Below are the code and all the weights of a small trained network. Each question names an input and a class and asks about switching units off, where a switched-off unit gives its printed mean instead of its output.

import numpy as np


def w(rows, s, z=0):
    codes = np.array(rows[::2]) - 128.0
    scale = np.full(codes.shape[1], s)
    scale[-1] = z or s
    return codes * scale


def norm(h):
    return h / np.sqrt((h * h).mean(-1, keepdims=True) + 1e-5)


def f(y):
    return np.maximum(y, 0)


def log_softmax(a):
    a = a - a.max(-1, keepdims=True)
    return a - np.log(np.exp(a).sum(-1, keepdims=True))


def net(x, mask):
    res = np.array(x, float).reshape(1, 7) / 4 @ E
    u = 0
    for l in range(2):
        y = f(norm(res) @ A[l][:, :-1].T + A[l][:, -1])
        res = res + np.where(mask[u : u + 4], y, B[l][:, -1]) @ B[l][:, :-1]
        u += 4
    return log_softmax(norm(res)[-1] @ U[:, :-1].T + U[:, -1])


A, B = {}, {}
E = w([
[121,128,50,134,57,154,154,139,97,134,142,162],'x0',
[118,126,78,138,173,159,152,125,101,95,91,142],'x1',
[67,133,119,101,111,119,170,140,149,168,103,116],'x2',
[127,114,65,169,175,90,153,159,152,60,158,183],'x3',
[114,92,170,115,104,69,10,159,51,142,141,134],'x4',
[97,48,117,99,197,129,161,80,105,144,99,147],'x5',
[193,139,174,150,178,68,162,98,141,107,141,145],'x6',
],0.013)
A[0] = w([
[174,167,166,152,108,97,57,166,111,90,152,139,3],'0.n0',
[205,87,147,147,165,150,6,86,100,91,150,147,98],'0.n1',
[72,156,130,109,182,159,104,144,118,102,62,106,14],'0.n2',
[187,153,75,156,116,179,123,126,134,58,154,131,134],'0.n3',
],0.018,0.0054)
B[0] = w([
[163,131,150,133,172,21,77,108,56,126,182,78,233],'0.n0',
[90,167,181,83,192,156,160,154,16,82,88,86,248],'0.n1',
[133,165,174,170,170,176,132,118,7,187,147,112,173],'0.n2',
[127,61,76,189,108,139,94,169,254,105,151,74,221],'0.n3',
],0.0079,0.014)
A[1] = w([
[188,190,125,185,190,104,214,132,189,53,139,151,208],'1.n0',
[97,80,94,125,191,155,244,80,145,168,74,133,1],'1.n1',
[89,100,54,104,81,86,122,156,79,115,153,171,247],'1.n2',
[106,76,93,91,169,172,254,69,155,153,120,116,17],'1.n3',
],0.023,0.0028)
B[1] = w([
[74,113,93,115,117,166,171,112,119,189,111,159,254],'1.n0',
[127,162,178,105,181,113,187,123,101,103,138,151,245],'1.n1',
[108,116,103,140,173,178,179,115,149,151,101,130,203],'1.n2',
[151,105,118,159,116,108,5,170,84,108,130,60,246],'1.n3',
],0.016)
U = w([
[184,159,221,73,63,25,48,120,139,107,160,184,3],'0',
[60,124,59,126,76,191,129,163,161,192,126,155,251],'1',
[96,133,175,117,214,97,64,179,2,128,131,106,123],'2',
],0.0095,0.0048)

Each question gives the input, the list of numbers given to net, and the class t.
The units are the neurons (one row each of A and B). Each row of codes is followed by its name. A weight is (code - 128) times the scale printed after its matrix; where a second scale follows, it is the last column's (A, B and U).
mask holds one flag per neuron, layer by layer. A switched-off neuron (its flag False) gives its mean, the last column of its row in B, instead of its output. The means were averaged over made-up inputs and are rounded, as every weight is.
A unit's drop is (log p(t) with every unit on - log p(t) with that unit switched off) / (log p(t) with every unit on - log p(t) with every unit switched off).
The circuit of an input: a set's keep is (log p(t) with only the set's units on - log p(t) with every unit switched off) / (log p(t) with every unit on - log p(t) with every unit switched off). Starting from all 8 units, units are removed one at a time, each time the one whose removal leaves the highest keep (on an exact tie, the one counted first), for as long as the keep stays at least 0.8.
circuit, biggest first: the units of the circuit, biggest drop first
top k neurons: the k neurons with the biggest drops, biggest first
k most important neurons of layer l: the k neurons of layer l with the biggest drops, biggest first
drop of u: that unit's drop, to one decimal
input [8,2,-2,-6,4,-2,1], class 1: circuit, biggest first	1.n3
input [8,-1,-4,6,4,-7,-6], class 1: top 2 neurons	1.n2; 1.n3
input [-8,-8,3,-7,-4,-5,0], class 0: 2 most important neurons of layer 1	1.n0; 1.n2
input [8,2,-3,2,6,7,-4], class 1: 3 most important neurons of layer 1	1.n2; 1.n3; 1.n1
input [-1,2,2,2,2,-3,-6], class 1: top 3 neurons	0.n1; 1.n3; 1.n1
input [1,4,-5,8,0,7,3], class 1: 2 most important neurons of layer 0	0.n3; 0.n2
input [-3,-6,2,-3,3,-1,-3], class 0: 2 most important neurons of layer 0	0.n1; 0.n2
input [4,8,3,-3,-5,-3,-6], class 2: drop of 1.n0	0.3
input [2,-4,1,-6,-2,-6,2], class 0: drop of 1.n0	0.4
input [-2,-2,-6,4,-5,3,8], class 1: drop of 1.n0	1.3
input [2,-2,-2,-8,2,-8,6], class 0: drop of 0.n1	-0.1
